Here is a tiny trained network, its code and every weight. The questions are about switching its units off for an input and a class, where a switched-off unit gives its printed mean instead of its output.

import numpy as np


def w(rows, s, z=0):
    codes = np.array(rows[::2]) - 128.0
    scale = np.full(codes.shape[1], s)
    scale[-1] = z or s
    return codes * scale


def norm(h):
    return h / np.sqrt((h * h).mean(-1, keepdims=True) + 1e-5)


def f(y):
    return y / 2 * (1 + np.tanh(0.7978845608 * (y + 0.044715 * y**3)))


def log_softmax(a):
    a = a - a.max(-1, keepdims=True)
    return a - np.log(np.exp(a).sum(-1, keepdims=True))


def net(x, mask):
    res = np.array(x, float).reshape(1, 4) / 4 @ E
    u = 0
    for l in range(3):
        y = f(norm(res) @ A[l][:, :-1].T + A[l][:, -1])
        res = res + np.where(mask[u : u + 9], y, B[l][:, -1]) @ B[l][:, :-1]
        u += 9
    return log_softmax(norm(res)[-1] @ U[:, :-1].T + U[:, -1])


A, B = {}, {}
E = w([
[143,78,21,41,6,127,102,121,150,178],'x0',
[200,82,176,129,254,184,193,197,146,95],'x1',
[96,53,226,37,163,109,119,205,117,143],'x2',
[247,133,244,170,145,35,182,148,116,181],'x3',
],0.0067)
A[0] = w([
[169,115,141,98,88,217,183,114,147,101,88],'0.n0',
[114,229,137,246,163,97,198,143,146,150,122],'0.n1',
[111,91,103,80,54,117,56,98,135,203,196],'0.n2',
[193,59,184,67,92,92,149,146,162,163,1],'0.n3',
[216,84,178,148,190,132,141,190,72,127,128],'0.n4',
[95,134,79,118,176,176,90,164,19,75,130],'0.n5',
[69,158,159,82,134,104,138,149,68,108,32],'0.n6',
[97,80,144,118,186,235,133,160,152,40,48],'0.n7',
[157,37,199,132,135,161,124,254,179,178,50],'0.n8',
],0.0067,0.0025)
B[0] = w([
[144,166,45,116,145,94,102,122,100,118,140],'0.n0',
[158,189,115,140,124,155,79,158,71,125,230],'0.n1',
[118,114,184,143,139,134,111,108,16,125,254],'0.n2',
[170,200,179,92,163,161,173,147,130,133,182],'0.n3',
[134,123,200,132,78,94,145,123,110,169,233],'0.n4',
[96,87,104,251,169,82,130,150,154,120,181],'0.n5',
[169,162,125,159,58,194,183,102,77,104,139],'0.n6',
[152,65,99,111,112,137,254,158,136,186,214],'0.n7',
[153,155,146,60,37,37,87,109,145,155,216],'0.n8',
],0.0075,0.0057)
A[1] = w([
[218,129,211,46,112,100,132,156,171,151,129],'1.n0',
[102,74,59,120,112,119,149,131,219,107,1],'1.n1',
[148,90,123,67,143,2,105,108,151,205,38],'1.n2',
[217,116,69,135,138,186,178,110,114,127,150],'1.n3',
[119,48,88,109,150,140,145,127,177,115,128],'1.n4',
[126,50,103,123,130,178,101,135,142,163,45],'1.n5',
[69,90,118,101,11,108,62,81,145,125,67],'1.n6',
[96,113,137,116,158,99,60,83,71,94,21],'1.n7',
[144,175,173,124,131,112,125,99,97,141,72],'1.n8',
],0.009,0.0025)
B[1] = w([
[183,86,153,118,170,72,216,139,98,116,254],'1.n0',
[139,150,71,96,137,133,108,156,237,178,149],'1.n1',
[139,203,152,71,202,180,132,160,129,84,183],'1.n2',
[70,111,136,182,61,146,75,83,126,207,169],'1.n3',
[133,181,123,109,157,48,161,92,174,132,155],'1.n4',
[178,190,164,149,169,114,105,118,177,98,143],'1.n5',
[96,1,125,196,152,199,107,106,64,108,201],'1.n6',
[186,119,127,131,114,173,96,144,148,110,157],'1.n7',
[142,108,46,110,118,111,125,151,176,80,191],'1.n8',
],0.0088,0.0086)
A[2] = w([
[117,255,130,136,148,134,58,63,179,98,24],'2.n0',
[140,30,151,94,168,139,198,124,142,133,199],'2.n1',
[206,129,163,79,143,74,159,150,100,133,105],'2.n2',
[96,86,60,143,159,195,78,100,90,139,102],'2.n3',
[118,109,188,216,104,127,189,89,144,188,71],'2.n4',
[82,74,125,164,188,164,144,202,174,57,199],'2.n5',
[149,114,99,101,91,105,100,107,121,132,167],'2.n6',
[175,208,137,204,125,84,132,122,118,86,251],'2.n7',
[70,82,143,138,112,127,131,116,180,134,15],'2.n8',
],0.0089,0.0026)
B[2] = w([
[224,188,86,8,210,74,255,201,153,50,150],'2.n0',
[132,171,166,88,170,60,212,164,92,61,221],'2.n1',
[18,136,217,206,133,148,159,45,128,223,254],'2.n2',
[144,88,166,150,133,134,89,97,108,221,224],'2.n3',
[123,105,204,57,96,130,59,80,81,94,166],'2.n4',
[186,141,192,129,85,120,191,74,86,186,167],'2.n5',
[118,126,196,155,126,139,144,63,102,198,148],'2.n6',
[95,15,18,101,91,225,34,144,97,63,219],'2.n7',
[182,158,132,88,162,49,158,177,163,53,131],'2.n8',
],0.0078,0.0087)
U = w([
[115,141,61,134,152,103,163,117,254,189,148],'0',
[125,61,129,174,108,177,50,69,75,164,178],'1',
[151,154,74,105,134,150,94,167,115,55,154],'2',
[82,176,130,118,112,103,104,150,145,136,3],'3',
[123,144,154,108,121,128,94,134,187,117,46],'4',
[128,134,222,116,165,73,204,110,88,147,175],'5',
],0.016,0.0058)

Each question gives the input, the list of numbers given to net, and the class t.
The units are the neurons (one row each of A and B). Each row of codes is followed by its name. A weight is (code - 128) times the scale printed after its matrix; where a second scale follows, it is the last column's (A, B and U).
mask holds one flag per neuron, layer by layer. A switched-off neuron (its flag False) gives its mean, the last column of its row in B, instead of its output. The means were averaged over made-up inputs and are rounded, as every weight is.
A unit's drop is (log p(t) with every unit on - log p(t) with that unit switched off) / (log p(t) with every unit on - log p(t) with every unit switched off).
The circuit of an input: a set's keep is (log p(t) with only the set's units on - log p(t) with every unit switched off) / (log p(t) with every unit on - log p(t) with every unit switched off). Starting from the 12 units with the biggest drops (on a tie, the unit counted first), units are removed one at a time, each time the one whose removal leaves the highest keep (on an exact tie, the one counted first), for as long as the keep stays at least 0.8.
circuit, biggest first: the units of the circuit, biggest drop first
k most important neurons: the k neurons with the biggest drops, biggest first
top k neurons in layer l: the k neurons of layer l with the biggest drops, biggest first
drop when u is switched off: that unit's drop, to one decimal
input [5,3,-6,-8], class 0: circuit, biggest first	[1.n1, 2.n7]
input [1,1,-6,3], class 1: circuit, biggest first	[1.n3]
input [-8,-2,2,4], class 1: 3 most important neurons	[2.n7, 0.n1, 0.n7]
input [-8,-6,-1,-5], class 2: top 2 neurons in layer 2	[2.n0, 2.n2]
input [-6,4,-4,3], class 1: 2 most important neurons	[0.n1, 2.n7]
input [-6,-4,0,8], class 1: 3 most important neurons	[2.n7, 0.n1, 0.n7]
input [1,8,3,-6], class 0: 2 most important neurons	[1.n1, 0.n2]
input [-5,-4,1,-2], class 2: 4 most important neurons	[1.n6, 2.n0, 1.n0, 0.n7]
input [-8,-3,-8,-6], class 2: 2 most important neurons	[2.n0, 1.n6]
input [-1,-2,0,0], class 1: 2 most important neurons	[0.n3, 1.n2]
input [-4,4,-4,-7], class 0: 2 most important neurons	[0.n2, 1.n1]
input [-4,-3,-8,8], class 2: top 2 neurons in layer 0	[0.n1, 0.n7]
input [1,3,-7,3], class 1: 2 most important neurons	[1.n3, 1.n2]
input [3,7,3,-6], class 0: most important neuron	[1.n1]
input [-5,1,-3,0], class 2: top 2 neurons in layer 2	[2.n2, 2.n0]
input [8,6,-5,-5], class 0: 2 most important neurons	[1.n1, 1.n4]
input [-3,1,1,-6], class 0: drop when 1.n1 is switched off	0.4
